Here is a tiny trained network, its code and every weight. The questions are about switching its units off for an input and a target symbol, where a switched-off unit gives its printed mean instead of its output.

import numpy as np


def w(rows, s, z=0):
    codes = np.array(rows[::2]) - 128.0
    scale = np.full(codes.shape[1], s)
    scale[-1] = z or s
    return codes * scale


def f(y):
    return y / 2 * (1 + np.tanh(0.7978845608 * (y + 0.044715 * y**3)))


def softmax(a):
    e = np.exp(a - a.max(-1, keepdims=True))
    return e / e.sum(-1, keepdims=True)


def log_softmax(a):
    a = a - a.max(-1, keepdims=True)
    return a - np.log(np.exp(a).sum(-1, keepdims=True))


def net(x, mask):
    ids = ['ΓΦαεζη'.index(c) for c in x.split()]
    T = len(ids)
    res = E[ids] + P[:T]
    u = 0
    for l in range(2):
        r = res
        for j in range(3):
            rows = slice(2 * j, 2 * j + 2)
            q, k, v = (r @ M[l][rows].T for M in (Q, K, V))
            z = softmax(np.where(np.tri(T) > 0, q @ k.T / 2**0.5, -1e9)) @ v
            o = O[l][rows]
            res = res + np.where(mask[u + j], z, o[:, -1]) @ o[:, :-1]
        u += 3
        y = f(res @ A[l][:, :-1].T + A[l][:, -1])
        res = res + np.where(mask[u : u + 12], y, B[l][:, -1]) @ B[l][:, :-1]
        u += 12
    return log_softmax(res[-1] @ U[:, :-1].T + U[:, -1])


Q, K, V, O, A, B = {}, {}, {}, {}, {}, {}
E = w([
[135,185,245,87,60,178],'Γ',
[190,113,85,153,136,66],'Φ',
[123,91,59,135,62,166],'α',
[145,127,172,106,145,106],'ε',
[117,139,112,165,60,83],'ζ',
[192,240,67,174,46,182],'η',
],0.012)
P = w([
[73,67,113,4,114,77],'0',
[199,130,165,173,194,157],'1',
[233,1,193,118,92,135],'2',
[145,204,75,89,48,130],'3',
[59,115,190,183,200,196],'4',
[188,25,152,155,39,169],'5',
],0.0091)
Q[0] = w([
[73,107,136,74,142,83],'0.h0',
[77,201,111,134,164,95],'0.h0',
[88,216,107,122,172,99],'0.h1',
[159,77,173,251,150,193],'0.h1',
[128,141,127,96,110,82],'0.h2',
[108,122,138,169,142,142],'0.h2',
],0.031)
K[0] = w([
[221,161,89,120,108,129],'0.h0',
[183,63,155,116,84,121],'0.h0',
[178,100,133,60,176,171],'0.h1',
[86,123,132,157,50,253],'0.h1',
[109,115,146,115,145,58],'0.h2',
[161,126,140,109,106,178],'0.h2',
],0.026)
V[0] = w([
[130,195,87,138,39,122],'0.h0',
[68,95,143,141,154,145],'0.h0',
[90,95,109,199,127,4],'0.h1',
[151,76,40,74,184,190],'0.h1',
[101,114,155,88,119,106],'0.h2',
[133,112,144,97,140,169],'0.h2',
],0.012)
O[0] = w([
[52,144,90,177,33,74,151],'0.h0',
[134,72,144,84,149,108,116],'0.h0',
[181,136,48,62,137,225,1],'0.h1',
[3,76,132,172,195,145,125],'0.h1',
[119,118,130,60,118,150,141],'0.h2',
[131,114,147,102,109,61,139],'0.h2',
],0.0061,0.003)
A[0] = w([
[64,225,141,101,178,174,71],'0.n0',
[76,81,86,113,131,27,69],'0.n1',
[102,187,58,104,88,72,161],'0.n2',
[151,102,54,214,204,127,107],'0.n3',
[98,83,108,135,129,188,24],'0.n4',
[122,159,72,188,159,155,53],'0.n5',
[149,154,119,165,183,73,40],'0.n6',
[143,156,156,229,160,138,108],'0.n7',
[2,123,132,114,201,145,6],'0.n8',
[173,99,65,134,135,82,48],'0.n9',
[106,240,100,170,105,145,120],'0.n10',
[132,121,92,59,90,153,19],'0.n11',
],0.01,0.0019)
B[0] = w([
[159,137,93,140,146,1,128],'0.n0',
[158,172,138,106,99,246,194],'0.n1',
[178,184,243,62,189,79,226],'0.n2',
[52,52,79,99,146,113,207],'0.n3',
[97,129,204,117,178,139,151],'0.n4',
[157,97,152,95,90,143,156],'0.n5',
[46,158,188,156,124,111,144],'0.n6',
[91,208,104,126,69,207,252],'0.n7',
[151,94,66,77,49,171,168],'0.n8',
[70,172,192,88,136,182,189],'0.n9',
[131,39,133,126,226,216,229],'0.n10',
[118,178,111,114,128,16,208],'0.n11',
],0.0092,0.0034)
Q[1] = w([
[182,159,148,133,135,93],'1.h0',
[146,247,92,88,195,123],'1.h0',
[122,47,104,222,35,213],'1.h1',
[104,90,236,178,184,72],'1.h1',
[83,187,108,133,76,195],'1.h2',
[172,42,116,188,12,91],'1.h2',
],0.016)
K[1] = w([
[143,148,107,114,86,132],'1.h0',
[31,161,107,59,74,126],'1.h0',
[135,148,107,252,170,115],'1.h1',
[112,141,239,164,131,104],'1.h1',
[109,149,122,151,86,201],'1.h2',
[170,102,80,226,159,42],'1.h2',
],0.019)
V[1] = w([
[77,111,129,40,50,134],'1.h0',
[90,84,170,210,85,41],'1.h0',
[122,223,26,101,136,131],'1.h1',
[95,211,141,137,102,64],'1.h1',
[115,192,33,113,95,82],'1.h2',
[173,162,139,106,255,72],'1.h2',
],0.0086)
O[1] = w([
[160,231,130,71,82,190,254],'1.h0',
[94,73,222,108,136,128,38],'1.h0',
[126,144,59,171,178,34,108],'1.h1',
[81,188,253,88,89,153,133],'1.h1',
[105,173,123,130,137,78,90],'1.h2',
[223,99,124,145,245,89,12],'1.h2',
],0.0074,0.0061)
A[1] = w([
[68,206,154,241,200,183,133],'1.n0',
[137,124,101,80,173,67,155],'1.n1',
[88,141,155,108,198,77,76],'1.n2',
[67,175,122,70,125,93,2],'1.n3',
[136,142,186,255,81,74,82],'1.n4',
[74,143,44,155,221,77,63],'1.n5',
[153,158,92,216,90,147,143],'1.n6',
[180,160,149,66,178,100,92],'1.n7',
[110,78,53,150,80,102,101],'1.n8',
[178,134,148,158,48,76,47],'1.n9',
[156,71,45,162,113,142,93],'1.n10',
[85,175,67,164,105,135,42],'1.n11',
],0.01,0.0041)
B[1] = w([
[180,142,177,57,116,62,194],'1.n0',
[188,199,230,85,125,125,194],'1.n1',
[188,159,170,119,156,252,140],'1.n2',
[132,80,86,210,172,136,201],'1.n3',
[186,131,75,178,199,159,192],'1.n4',
[39,112,79,53,159,175,167],'1.n5',
[85,48,38,135,153,163,223],'1.n6',
[54,58,99,168,87,103,254],'1.n7',
[124,194,157,81,85,101,211],'1.n8',
[131,149,76,108,208,98,196],'1.n9',
[123,174,200,167,140,109,196],'1.n10',
[176,66,197,161,181,116,230],'1.n11',
],0.012,0.0084)
U = w([
[60,111,156,221,102,159,204],'Γ',
[107,116,127,150,204,177,6],'Φ',
[147,124,85,253,147,207,155],'α',
[194,103,87,152,65,80,249],'ε',
[159,195,173,235,167,190,78],'ζ',
[180,24,176,167,187,147,69],'η',
],0.0067,0.0022)

Each question gives the input, a string of symbols that net reads in full, and the target symbol t.
The units are the heads (2 rows each of Q, K, V and O) and the neurons (one row each of A and B). Each row of codes is followed by its name. A weight is (code - 128) times the scale printed after its matrix; where a second scale follows, it is the last column's (O, A, B and U).
mask holds one flag per unit, layer by layer, with each layer's heads first. A switched-off unit (its flag False) gives its mean, the last column of its rows in O or B, instead of its output. The means were averaged over made-up inputs and are rounded, as every weight is.
A unit's drop is (log p(t) with every unit on - log p(t) with that unit switched off) / (log p(t) with every unit on - log p(t) with every unit switched off).
The circuit of an input: a set's keep is (log p(t) with only the set's units on - log p(t) with every unit switched off) / (log p(t) with every unit on - log p(t) with every unit switched off). Starting from the 12 units with the biggest drops (on a tie, the unit counted first), units are removed one at a time, each time the one whose removal leaves the highest keep (on an exact tie, the one counted first), for as long as the keep stays at least 0.8.
circuit, biggest first: the units of the circuit, biggest drop first
k most important neurons: the k neurons with the biggest drops, biggest first
top k neurons in layer l: the k neurons of layer l with the biggest drops, biggest first
which heads matter: for each layer, one digit per head in row order, 1 if its drop is at least 0.15 and else 0, layers parted by /
input η α η η η, target η: which heads matter -> 010 / 000
input η ζ ζ Φ ζ, target η: 3 most important neurons -> 1.n0, 1.n11, 0.n7
input ζ ζ Φ Γ ζ, target ζ: circuit, biggest first -> 0.h1, 1.n7
input α Γ Γ, target Γ: circuit, biggest first -> 0.h1, 1.n11, 1.n4
input Φ Φ ε η, target Φ: circuit, biggest first -> 0.h1, 1.n5, 1.h1, 0.n10
input ζ ζ ε, target ε: circuit, biggest first -> 0.h1, 0.n10, 1.n11, 1.n3
input η α Φ, target α: which heads matter -> 100 / 000
input Φ ζ α α, target Φ: circuit, biggest first -> 0.h1, 1.n5, 1.h1, 0.n11
input η Γ ε Γ, target η: 3 most important neurons -> 0.n10, 0.n2, 0.n7
input Φ Φ Γ α, target Φ: 3 most important neurons -> 1.n5, 0.n11, 0.n1
input Φ η ε Γ α α, target Γ: 2 most important neurons -> 0.n10, 0.n2
input Φ η ε α Φ, target Γ: most important neuron -> 0.n3
input η Φ Φ η, target η: circuit, biggest first -> 0.n10, 0.n2, 1.h2
input α ε ζ Φ ε, target Γ: circuit, biggest first -> 0.n8, 0.h1, 0.h0, 1.h2
input ζ ε η Φ η ζ, target α: top 3 neurons in layer 1 -> 1.n4, 1.n6, 1.n0
input Γ Φ Φ Γ ζ, target ζ: circuit, biggest first -> 0.h1, 1.n4, 1.n7
input η α ζ, target α: circuit, biggest first -> 0.h0, 1.n4, 1.n6, 1.n0
input Γ α Φ η, target Γ: 2 most important neurons -> 0.n2, 1.n7
input α α η α, target α: which heads matter -> 111 / 111
input α Γ Φ Φ Φ, target ζ: which heads matter -> 011 / 010
input Φ η ε Φ, target Φ: circuit, biggest first -> 0.h1, 1.n5, 1.h1, 1.h2
